Below are the code and all the weights of a small trained network. Each question names an input and a class and asks about switching units off, where a switched-off unit gives its printed mean instead of its output.

import numpy as np


def w(rows, s, z=0):
    codes = np.array(rows[::2]) - 128.0
    scale = np.full(codes.shape[1], s)
    scale[-1] = z or s
    return codes * scale


def norm(h):
    return h / np.sqrt((h * h).mean(-1, keepdims=True) + 1e-5)


def f(y):
    return np.maximum(y, 0)


def log_softmax(a):
    a = a - a.max(-1, keepdims=True)
    return a - np.log(np.exp(a).sum(-1, keepdims=True))


def net(x, mask):
    res = np.array(x, float).reshape(1, 5) / 4 @ E
    u = 0
    for l in range(2):
        y = f(norm(res) @ A[l][:, :-1].T + A[l][:, -1])
        res = res + np.where(mask[u : u + 6], y, B[l][:, -1]) @ B[l][:, :-1]
        u += 6
    return log_softmax(norm(res)[-1] @ U[:, :-1].T + U[:, -1])


A, B = {}, {}
E = w([
[159,77,196,35,123,249,102,189,176,157,172],'x0',
[216,104,109,67,106,91,112,27,170,241,210],'x1',
[175,197,221,131,156,117,204,67,96,91,180],'x2',
[189,122,56,161,225,126,113,125,105,129,99],'x3',
[2,165,86,70,104,116,67,178,133,169,226],'x4',
],0.007)
A[0] = w([
[39,158,119,145,88,93,118,170,86,66,84,23],'L0N0',
[61,165,142,185,82,82,78,173,114,87,110,51],'L0N1',
[126,82,52,144,192,157,118,143,112,145,72,74],'L0N2',
[136,145,88,80,81,156,78,122,147,150,168,100],'L0N3',
[173,86,205,85,110,255,107,179,115,56,167,107],'L0N4',
[96,97,61,133,144,110,60,149,187,156,89,2],'L0N5',
],0.008,0.0056)
B[0] = w([
[81,108,139,127,141,77,191,113,172,92,92,203],'L0N0',
[70,93,68,136,108,99,164,84,141,129,103,197],'L0N1',
[127,54,125,199,128,163,76,172,67,143,188,181],'L0N2',
[155,150,125,122,97,197,102,142,153,185,112,200],'L0N3',
[129,154,211,158,149,118,155,176,175,138,99,254],'L0N4',
[93,87,149,60,246,139,141,158,65,162,97,170],'L0N5',
],0.012,0.0064)
A[1] = w([
[66,125,132,127,101,137,120,154,124,196,138,192],'L1N0',
[81,102,67,160,77,140,162,138,71,25,107,68],'L1N1',
[121,66,114,120,166,141,138,88,92,166,133,137],'L1N2',
[73,189,87,75,95,153,96,123,107,146,151,44],'L1N3',
[254,107,116,193,115,140,115,71,102,93,159,75],'L1N4',
[236,179,146,104,108,65,166,27,136,144,94,2],'L1N5',
],0.0095,0.0036)
B[1] = w([
[236,183,19,95,165,95,101,60,137,159,161,236],'L1N0',
[68,181,121,86,121,9,103,60,163,173,90,216],'L1N1',
[112,47,138,147,130,191,90,179,92,46,97,189],'L1N2',
[108,223,36,194,68,97,118,64,123,45,157,167],'L1N3',
[108,138,255,167,63,61,63,122,35,100,228,225],'L1N4',
[111,41,82,33,10,212,235,103,140,72,129,255],'L1N5',
],0.0098,0.0068)
U = w([
[143,56,36,122,210,154,19,201,79,168,97,128],'0',
[161,90,195,198,119,69,32,137,30,78,137,72],'1',
[147,226,6,82,104,125,70,64,135,135,175,50],'2',
[141,184,229,176,189,156,196,217,141,64,61,174],'3',
[37,156,71,134,151,19,162,76,153,86,40,250],'4',
[194,179,160,62,105,179,81,179,242,204,132,117],'5',
[152,87,146,62,21,157,196,76,102,63,155,65],'6',
],0.016,0.0026)

Each question gives the input, the list of numbers given to net, and the class t.
The units are the neurons (one row each of A and B). Each row of codes is followed by its name. A weight is (code - 128) times the scale printed after its matrix; where a second scale follows, it is the last column's (A, B and U).
mask holds one flag per neuron, layer by layer. A switched-off neuron (its flag False) gives its mean, the last column of its row in B, instead of its output. The means were averaged over made-up inputs and are rounded, as every weight is.
A unit's drop is (log p(t) with every unit on - log p(t) with that unit switched off) / (log p(t) with every unit on - log p(t) with every unit switched off).
The circuit of an input: a set's keep is (log p(t) with only the set's units on - log p(t) with every unit switched off) / (log p(t) with every unit on - log p(t) with every unit switched off). Starting from all 12 units, units are removed one at a time, each time the one whose removal leaves the highest keep (on an exact tie, the one counted first), for as long as the keep stays at least 0.8.
circuit, biggest first: the units of the circuit, biggest drop first
most important unit: the unit with the biggest drop
k most important neurons: the k neurons with the biggest drops, biggest first
drop when u is switched off: that unit's drop, to one decimal
input [-4,2,-2,4,-7], class 1: most important unit : L0N2
input [-2,-5,5,3,-6], class 1: circuit, biggest first : (L1N4; L0N4)
input [-8,6,-7,2,8], class 0: 2 most important neurons : (L0N5; L1N2)
input [7,-8,-6,-1,4], class 3: 4 most important neurons : (L0N4; L0N0; L1N1; L1N5)
input [1,-1,5,5,2], class 3: 3 most important neurons : (L0N2; L1N5; L1N0)
input [1,-6,1,-3,-2], class 4: 3 most important neurons : (L0N1; L0N0; L1N1)
input [-3,-1,2,0,-5], class 6: 2 most important neurons : (L1N5; L0N2)
input [-3,5,-6,-1,-6], class 1: circuit, biggest first : (L1N4; L0N2)
input [0,-1,1,-8,6], class 2: 2 most important neurons : (L1N0; L0N3)
input [0,8,0,2,1], class 6: 4 most important neurons : (L1N5; L0N2; L1N1; L0N4)
input [6,6,-3,-4,8], class 2: 2 most important neurons : (L1N3; L1N0)
input [-1,-2,-5,3,6], class 0: 2 most important neurons : (L0N5; L0N2)
input [-3,0,8,6,3], class 6: 2 most important neurons : (L1N5; L0N2)
input [4,-1,-2,5,-3], class 1: most important unit : L0N2
input [8,3,5,0,-4], class 3: 2 most important neurons : (L0N4; L1N0)
input [2,-5,6,-1,6], class 4: 3 most important neurons : (L0N1; L0N0; L0N3)
input [4,-5,-4,-3,4], class 4: 3 most important neurons : (L0N0; L0N1; L1N0)
input [-4,6,2,2,3], class 6: drop when L1N5 is switched off : 1.0
input [8,-7,-7,3,-3], class 3: drop when L0N4 is switched off : 3.9
input [6,-2,5,-5,7], class 5: most important unit : L0N4
input [-4,7,-4,3,-1], class 0: drop when L0N5 is switched off : 0.6
